Below is a small trained network, with its code and all its weights. Each question gives an input and a class and asks what happens when units are switched off, that is, made to give their printed mean instead of their output.

import numpy as np


def w(rows, s, z=0):
    codes = np.array(rows[::2]) - 128.0
    scale = np.full(codes.shape[1], s)
    scale[-1] = z or s
    return codes * scale


def norm(h):
    return h / np.sqrt((h * h).mean(-1, keepdims=True) + 1e-5)


def f(y):
    return np.maximum(y, 0)


def log_softmax(a):
    a = a - a.max(-1, keepdims=True)
    return a - np.log(np.exp(a).sum(-1, keepdims=True))


def net(x, mask):
    res = np.array(x, float).reshape(1, 7) / 4 @ E
    u = 0
    for l in range(4):
        y = f(norm(res) @ A[l][:, :-1].T + A[l][:, -1])
        res = res + np.where(mask[u : u + 13], y, B[l][:, -1]) @ B[l][:, :-1]
        u += 13
    return log_softmax(norm(res)[-1] @ U[:, :-1].T + U[:, -1])


A, B = {}, {}
E = w([
[81,105,183,184,145,90,158,88,136,160,144],'x0',
[44,93,146,102,160,208,123,187,165,116,198],'x1',
[139,75,103,193,103,163,138,191,20,168,145],'x2',
[127,126,127,128,129,128,127,128,128,128,123],'x3',
[114,84,195,118,12,155,107,85,98,74,132],'x4',
[99,186,104,107,145,117,99,83,56,129,203],'x5',
[138,188,232,135,183,144,147,175,73,74,90],'x6',
],0.011)
A[0] = w([
[185,130,102,198,89,74,93,87,106,110,46,31],'L0N0',
[165,81,168,126,110,153,160,168,189,142,52,1],'L0N1',
[63,98,170,132,146,220,124,228,179,111,225,57],'L0N2',
[217,174,13,44,91,206,49,224,117,47,88,33],'L0N3',
[95,110,126,121,151,184,134,131,192,101,195,48],'L0N4',
[174,53,100,178,122,140,176,187,43,156,150,10],'L0N5',
[184,122,88,168,167,38,110,77,76,137,38,15],'L0N6',
[1,50,222,240,186,24,177,59,120,205,120,30],'L0N7',
[213,67,173,156,90,188,174,212,243,203,70,40],'L0N8',
[136,161,163,107,219,130,181,173,76,107,57,83],'L0N9',
[84,159,37,138,120,119,132,134,182,235,120,128],'L0N10',
[146,89,114,160,132,142,143,147,81,137,147,19],'L0N11',
[156,90,54,142,30,143,171,105,196,150,194,7],'L0N12',
],0.0076,0.0081)
B[0] = w([
[122,126,142,48,121,145,206,103,95,200,106,169],'L0N0',
[85,125,105,185,152,112,159,75,110,80,129,154],'L0N1',
[159,151,132,80,108,105,194,82,80,193,63,240],'L0N2',
[176,147,144,206,114,214,171,81,207,139,192,253],'L0N3',
[144,148,128,92,118,106,161,93,106,177,91,170],'L0N4',
[88,171,123,178,100,125,89,157,136,176,83,180],'L0N5',
[112,123,122,63,118,148,189,137,110,165,130,180],'L0N6',
[229,167,87,151,99,250,136,126,197,101,171,207],'L0N7',
[73,134,63,156,159,117,157,61,76,70,125,213],'L0N8',
[152,75,188,141,172,102,86,118,109,150,148,223],'L0N9',
[162,74,190,136,193,109,96,131,107,124,126,244],'L0N10',
[104,135,139,152,124,136,111,138,105,151,115,136],'L0N11',
[136,57,186,152,178,115,88,94,125,153,116,169],'L0N12',
],0.011,0.0055)
A[1] = w([
[116,161,124,155,122,107,115,106,112,138,181,87],'L1N0',
[125,140,109,160,187,84,103,184,145,146,127,15],'L1N1',
[104,151,131,89,139,100,124,107,173,135,87,62],'L1N2',
[94,187,99,103,149,142,87,98,66,132,212,48],'L1N3',
[73,113,148,92,151,179,128,166,151,150,163,73],'L1N4',
[89,115,96,167,100,122,110,204,93,140,122,47],'L1N5',
[24,68,114,83,158,204,164,180,157,132,148,75],'L1N6',
[155,119,181,124,107,142,138,105,142,133,131,140],'L1N7',
[123,151,162,119,151,151,136,197,106,63,97,47],'L1N8',
[131,83,155,110,58,122,75,148,118,80,145,67],'L1N9',
[111,129,157,124,5,110,96,116,112,77,96,42],'L1N10',
[91,158,138,99,135,86,98,124,215,82,124,2],'L1N11',
[119,56,74,94,112,106,60,154,160,139,135,54],'L1N12',
],0.012,0.0067)
B[1] = w([
[125,121,130,144,117,157,159,145,163,80,97,169],'L1N0',
[92,84,98,81,151,142,181,172,157,101,199,158],'L1N1',
[113,152,126,114,49,107,97,203,130,126,117,179],'L1N2',
[142,58,82,211,104,104,194,101,134,34,1,220],'L1N3',
[217,115,141,114,64,90,162,120,141,128,128,163],'L1N4',
[77,164,94,172,116,153,76,139,116,158,96,155],'L1N5',
[243,111,133,100,42,65,225,94,92,137,67,172],'L1N6',
[73,157,118,111,177,146,101,130,131,129,147,254],'L1N7',
[180,83,200,210,140,94,125,59,99,141,96,161],'L1N8',
[69,68,149,102,230,171,170,167,171,143,139,159],'L1N9',
[72,64,135,61,214,178,235,190,156,131,187,197],'L1N10',
[94,197,101,143,46,97,49,171,206,114,86,163],'L1N11',
[147,108,131,191,168,48,87,61,91,153,173,152],'L1N12',
],0.0091,0.0056)
A[2] = w([
[158,91,128,139,176,102,170,93,192,80,151,96],'L2N0',
[138,170,152,46,94,112,181,100,91,232,2,15],'L2N1',
[135,204,143,57,160,94,109,81,188,109,128,98],'L2N2',
[209,100,69,92,216,118,101,217,147,130,126,2],'L2N3',
[125,129,43,64,89,134,77,123,94,57,202,137],'L2N4',
[55,205,132,81,106,107,62,151,175,126,111,26],'L2N5',
[137,170,197,135,131,117,82,141,53,47,143,20],'L2N6',
[113,109,124,166,182,189,165,95,93,178,91,138],'L2N7',
[115,95,74,179,107,85,157,118,120,11,39,32],'L2N8',
[126,39,97,164,138,125,138,76,136,79,106,75],'L2N9',
[159,71,196,122,169,112,31,95,104,108,123,48],'L2N10',
[149,133,235,130,167,132,65,184,86,84,127,19],'L2N11',
[173,19,109,96,136,107,19,83,133,186,117,43],'L2N12',
],0.0085,0.0059)
B[2] = w([
[99,144,116,146,89,147,103,168,60,104,126,206],'L2N0',
[118,198,112,45,78,85,145,105,2,41,245,201],'L2N1',
[124,113,146,121,17,159,125,195,132,118,94,190],'L2N2',
[28,89,201,88,156,180,174,153,129,109,191,157],'L2N3',
[169,100,254,171,162,120,168,121,121,160,74,141],'L2N4',
[136,148,118,127,93,104,60,219,188,130,40,144],'L2N5',
[150,89,184,152,153,133,147,119,168,199,80,143],'L2N6',
[67,232,160,64,93,92,78,121,183,108,126,254],'L2N7',
[28,176,57,167,204,103,127,117,134,85,78,172],'L2N8',
[104,188,134,155,169,113,100,110,91,70,136,184],'L2N9',
[120,199,137,158,153,92,54,145,109,161,176,144],'L2N10',
[149,117,174,133,176,83,38,32,131,212,89,152],'L2N11',
[155,160,253,161,143,79,68,86,67,119,149,165],'L2N12',
],0.0081,0.0089)
A[3] = w([
[166,183,49,99,219,49,132,238,159,152,142,45],'L3N0',
[76,132,123,177,86,156,74,195,57,146,149,6],'L3N1',
[59,94,89,118,128,113,144,169,155,92,50,82],'L3N2',
[144,102,150,141,109,180,124,160,41,129,114,3],'L3N3',
[212,139,108,181,83,227,130,106,216,145,131,2],'L3N4',
[108,136,82,184,98,162,96,233,27,218,109,71],'L3N5',
[167,159,106,115,212,104,118,200,113,114,114,43],'L3N6',
[171,75,69,117,129,117,97,122,149,154,152,72],'L3N7',
[101,137,147,76,71,78,63,183,178,69,110,44],'L3N8',
[96,16,1,137,91,64,60,59,173,151,200,74],'L3N9',
[23,128,145,38,137,182,168,155,115,107,188,190],'L3N10',
[32,132,143,151,187,135,56,136,145,170,77,131],'L3N11',
[167,125,187,86,120,125,94,143,130,124,42,69],'L3N12',
],0.0094,0.0034)
B[3] = w([
[65,2,114,104,102,198,159,107,139,108,159,166],'L3N0',
[108,140,131,125,95,89,72,116,244,99,89,154],'L3N1',
[135,162,88,176,133,98,114,175,60,138,155,178],'L3N2',
[145,95,100,119,124,102,138,101,235,147,102,146],'L3N3',
[144,235,155,90,195,171,104,180,129,16,178,188],'L3N4',
[124,152,143,54,42,87,79,146,242,88,76,170],'L3N5',
[118,39,127,131,83,153,138,70,148,117,140,156],'L3N6',
[124,98,201,162,97,143,159,92,134,130,136,133],'L3N7',
[152,103,97,183,89,144,106,185,129,221,89,176],'L3N8',
[144,150,242,129,181,163,179,153,133,155,15,155],'L3N9',
[157,89,36,144,172,92,91,165,139,181,174,254],'L3N10',
[133,148,68,96,122,78,94,113,80,142,181,202],'L3N11',
[129,92,101,181,101,85,99,96,123,215,158,166],'L3N12',
],0.01,0.0087)
U = w([
[194,148,131,35,63,91,215,92,71,168,136,114],'0',
[146,113,244,167,188,101,71,91,117,171,94,125],'1',
[200,172,138,177,108,249,168,116,215,96,168,115],'2',
[88,150,108,134,44,108,58,205,180,154,65,112],'3',
[41,27,109,105,185,158,154,169,136,141,188,107],'4',
[77,143,78,195,155,95,172,103,86,62,55,99],'5',
[120,174,107,130,127,119,83,138,107,135,178,252],'6',
[120,162,97,111,144,164,32,156,48,129,155,49],'7',
],0.015,0.017)

Each question gives the input, the list of numbers given to net, and the class t.
The units are the neurons (one row each of A and B). Each row of codes is followed by its name. A weight is (code - 128) times the scale printed after its matrix; where a second scale follows, it is the last column's (A, B and U).
mask holds one flag per neuron, layer by layer. A switched-off neuron (its flag False) gives its mean, the last column of its row in B, instead of its output. The means were averaged over made-up inputs and are rounded, as every weight is.
A unit's drop is (log p(t) with every unit on - log p(t) with that unit switched off) / (log p(t) with every unit on - log p(t) with every unit switched off).
The circuit of an input: a set's keep is (log p(t) with only the set's units on - log p(t) with every unit switched off) / (log p(t) with every unit on - log p(t) with every unit switched off). Starting from the 12 units with the biggest drops (on a tie, the unit counted first), units are removed one at a time, each time the one whose removal leaves the highest keep (on an exact tie, the one counted first), for as long as the keep stays at least 0.8.
units of the circuit, in order: the units of the circuit, biggest drop first
most important unit: the unit with the biggest drop
top k neurons: the k neurons with the biggest drops, biggest first
top k neurons in layer l: the k neurons of layer l with the biggest drops, biggest first
input [8,3,3,1,-1,7,-1], class 2: units of the circuit, in order : L0N7
input [3,-6,-3,-3,8,-2,-7], class 4: units of the circuit, in order : L1N10, L0N2
input [-1,-4,-1,-5,5,-4,-5], class 1: top 2 neurons : L0N12, L0N2
input [-8,-7,6,8,2,-4,-5], class 2: top 2 neurons in layer 3 : L3N4, L3N11
input [0,0,-2,1,5,6,0], class 5: top 2 neurons : L1N3, L2N8
input [-1,-5,-8,6,3,3,7], class 3: units of the circuit, in order : L2N2, L3N8, L0N2
input [-5,-7,-8,3,-6,3,7], class 3: top 2 neurons in layer 0 : L0N2, L0N10
input [-6,-5,-4,-1,-2,-2,-2], class 2: top 2 neurons : L0N3, L0N2
input [5,6,7,-4,-7,1,-3], class 3: top 3 neurons : L3N5, L0N5, L0N3
input [5,-6,4,-4,4,6,7], class 1: top 2 neurons : L0N2, L0N8
input [2,-5,4,1,-2,5,7], class 1: units of the circuit, in order : L0N9, L2N6
input [5,4,-7,-6,-7,5,-6], class 3: top 3 neurons : L0N3, L2N2, L1N11
input [5,-8,0,0,-3,-8,-2], class 0: top 3 neurons : L0N0, L0N6, L1N3
input [-2,8,-4,8,2,-2,7], class 0: most important unit : L2N1
input [-7,-1,-8,-7,-1,8,-7], class 3: top 3 neurons in layer 0 : L0N7, L0N8, L0N9
input [0,-5,4,8,-3,8,3], class 5: top 2 neurons : L1N3, L0N2
input [2,0,6,6,1,-8,-8], class 1: top 2 neurons : L0N12, L3N9
input [4,-1,-5,-7,-8,6,7], class 4: top 3 neurons : L1N1, L3N0, L0N10
input [-6,6,-6,3,8,6,-1], class 4: units of the circuit, in order : L1N10, L1N9
input [6,8,-5,0,8,8,8], class 0: most important unit : L0N10
input [3,-1,5,-4,-2,5,-2], class 3: top 2 neurons : L0N5, L0N8
input [-7,-6,0,7,-6,-5,5], class 2: top 2 neurons : L0N3, L0N2
input [-5,0,-4,-5,6,-2,-6], class 1: top 2 neurons : L0N12, L1N12
input [-2,4,-1,-3,-3,-4,2], class 0: top 2 neurons in layer 0 : L0N2, L0N4
input [2,-5,-2,4,7,-6,-3], class 4: top 2 neurons : L1N10, L0N2
input [3,-5,2,3,2,0,2], class 0: top 2 neurons : L0N0, L0N6
input [6,-8,2,5,8,-3,4], class 0: units of the circuit, in order : L0N0
input [7,7,-4,-1,2,-5,7], class 0: units of the circuit, in order : L0N2, L1N6, L2N1
input [0,-8,6,8,-3,-4,6], class 0: top 2 neurons in layer 0 : L0N0, L0N6
